Look-ups in named tables: a row name and a column name give one cell, copied from the table.

Table ligivek
         naf  keb  vuriz  bibegi  dav  rul  nitod  zapopi
bifuvis  136  230    170      79   62   96     73      82
zef      136  220    166      84   69  100     78      87
lar      134  201    158      93   80  105     88      96
miz      134  201    158      93   81  105     89      96
fosinag  136  230    170      79   62   96     73      83
dogenep  135  213    163      87   73  102     82      90
madu     130  156    140     115  110  119    113     116
tef      132  185    152     101   91  110     97     103
gok      134  205    160      91   78  104     87      94
leb      136  220    166      84   69  100     79      87
kevutis  132  186    152     100   90  110     97     102
mipati   134  206    160      90   77  104     86      94
kapuvap  130  156    140     115  110  120    113     116

mipati, vuriz -> 160
gok, naf -> 134
zef, dav -> 69
dogenep, bibegi -> 87
lar, vuriz -> 158
leb, naf -> 136
mipati, dav -> 77
miz, keb -> 201

Table vanenu
|  | kob | dofum | vegi | tezis | biz | nup | batilas | gom |
|---|---|---|---|---|---|---|---|---|
| nur | 213 | 85 | 143 | 133 | 97 | 106 | 176 | 90 |
| nipe | 138 | 111 | 70 | 204 | 129 | 108 | 41 | 153 |
| bal | 139 | 144 | 66 | 47 | 77 | 15 | 116 | 223 |
| kabetud | 127 | 92 | 72 | 38 | 57 | 71 | 138 | 179 |
| rof | 111 | 201 | 102 | 80 | 21 | 169 | 72 | 158 |
| maliruz | 192 | 143 | 57 | 109 | 66 | 174 | 142 | 161 |
| vime | 94 | 149 | 153 | 195 | 149 | 142 | 63 | 94 |
| tus | 32 | 156 | 89 | 200 | 160 | 191 | 31 | 140 |
| gita | 101 | 168 | 122 | 135 | 226 | 148 | 158 | 101 |

What is the gom of bal in vanenu? 223
What is the tezis of nipe in vanenu? 204
What is the tezis of gita in vanenu? 135
What is the tezis of vime in vanenu? 195
What is the dofum of kabetud in vanenu? 92
What is the kob of bal in vanenu? 139
What is the vegi of rof in vanenu? 102
What is the kob of nipe in vanenu? 138
What is the biz of rof in vanenu? 21
What is the batilas of tus in vanenu? 31
What is the gom of rof in vanenu? 158
What is the nup of kabetud in vanenu? 71
What is the nup of maliruz in vanenu? 174

bagefu.tsv
	vab	zirodam
mukiva	61	12
siledol	51	52
rigutaf	86	29

vab of mukiva is 61
vab of rigutaf is 86
zirodam of mukiva is 12
zirodam of siledol is 52
vab of siledol is 51
zirodam of rigutaf is 29

bipo =
	mitoz	teg	fosi	nelut	dag	fefi	baseze
funerod	70	203	47	152	144	161	53
riro	205	86	26	38	124	225	104
sud	87	16	93	183	225	213	146

riro, dag -> 124
riro, teg -> 86
funerod, teg -> 203
sud, mitoz -> 87
sud, dag -> 225
riro, fefi -> 225
sud, nelut -> 183
funerod, fefi -> 161
riro, fosi -> 26
riro, nelut -> 38
funerod, baseze -> 53
Which row has the largest baseze? sud

Table rafuv
columns: meti, sadife, kisu, pevonep, biraf, sig, penif, lililid, gop, pek
bov: [7.967, 4.607, 3.337, 4.152, 6.223, 3.934, 5.657, 3.687, 5.910, 5.658]
sarak: [5.333, 3.055, 6.584, 2.442, 5.738, 3.254, 4.403, 5.154, 3.431, 8.050]
zuvanup: [6.915, 6.339, 4.986, 6.827, 5.160, 5.527, 7.010, 4.625, 4.293, 5.056]
retifun: [8.069, 4.703, 3.406, 4.040, 6.498, 4.210, 5.546, 4.053, 5.191, 5.283]
dopokid: [7.438, 4.931, 3.129, 4.259, 6.265, 3.167, 5.289, 3.562, 6.206, 5.763]
met: [7.879, 5.029, 3.739, 4.616, 6.679, 4.171, 5.753, 3.775, 5.876, 5.193]
gaz: [8.172, 4.623, 3.254, 3.432, 5.749, 3.701, 5.091, 3.905, 6.046, 6.037]
dunir: [7.268, 5.405, 7.777, 4.711, 4.076, 4.034, 5.224, 5.337, 3.039, 3.768]

What is the penif of dunir in rafuv? 5.224
What is the meti of sarak in rafuv? 5.333
What is the kisu of retifun in rafuv? 3.406
What is the sadife of bov in rafuv? 4.607
What is the gop of met in rafuv? 5.876
What is the biraf of bov in rafuv? 6.223
What is the lililid of retifun in rafuv? 4.053
What is the pevonep of retifun in rafuv? 4.040
What is the penif of zuvanup in rafuv? 7.010
What is the sig of dunir in rafuv? 4.034
What is the penif of gaz in rafuv? 5.091
What is the sig of zuvanup in rafuv? 5.527
What is the lililid of dopokid in rafuv? 3.562
What is the lililid of zuvanup in rafuv? 4.625
Row with the largest kisu: dunir

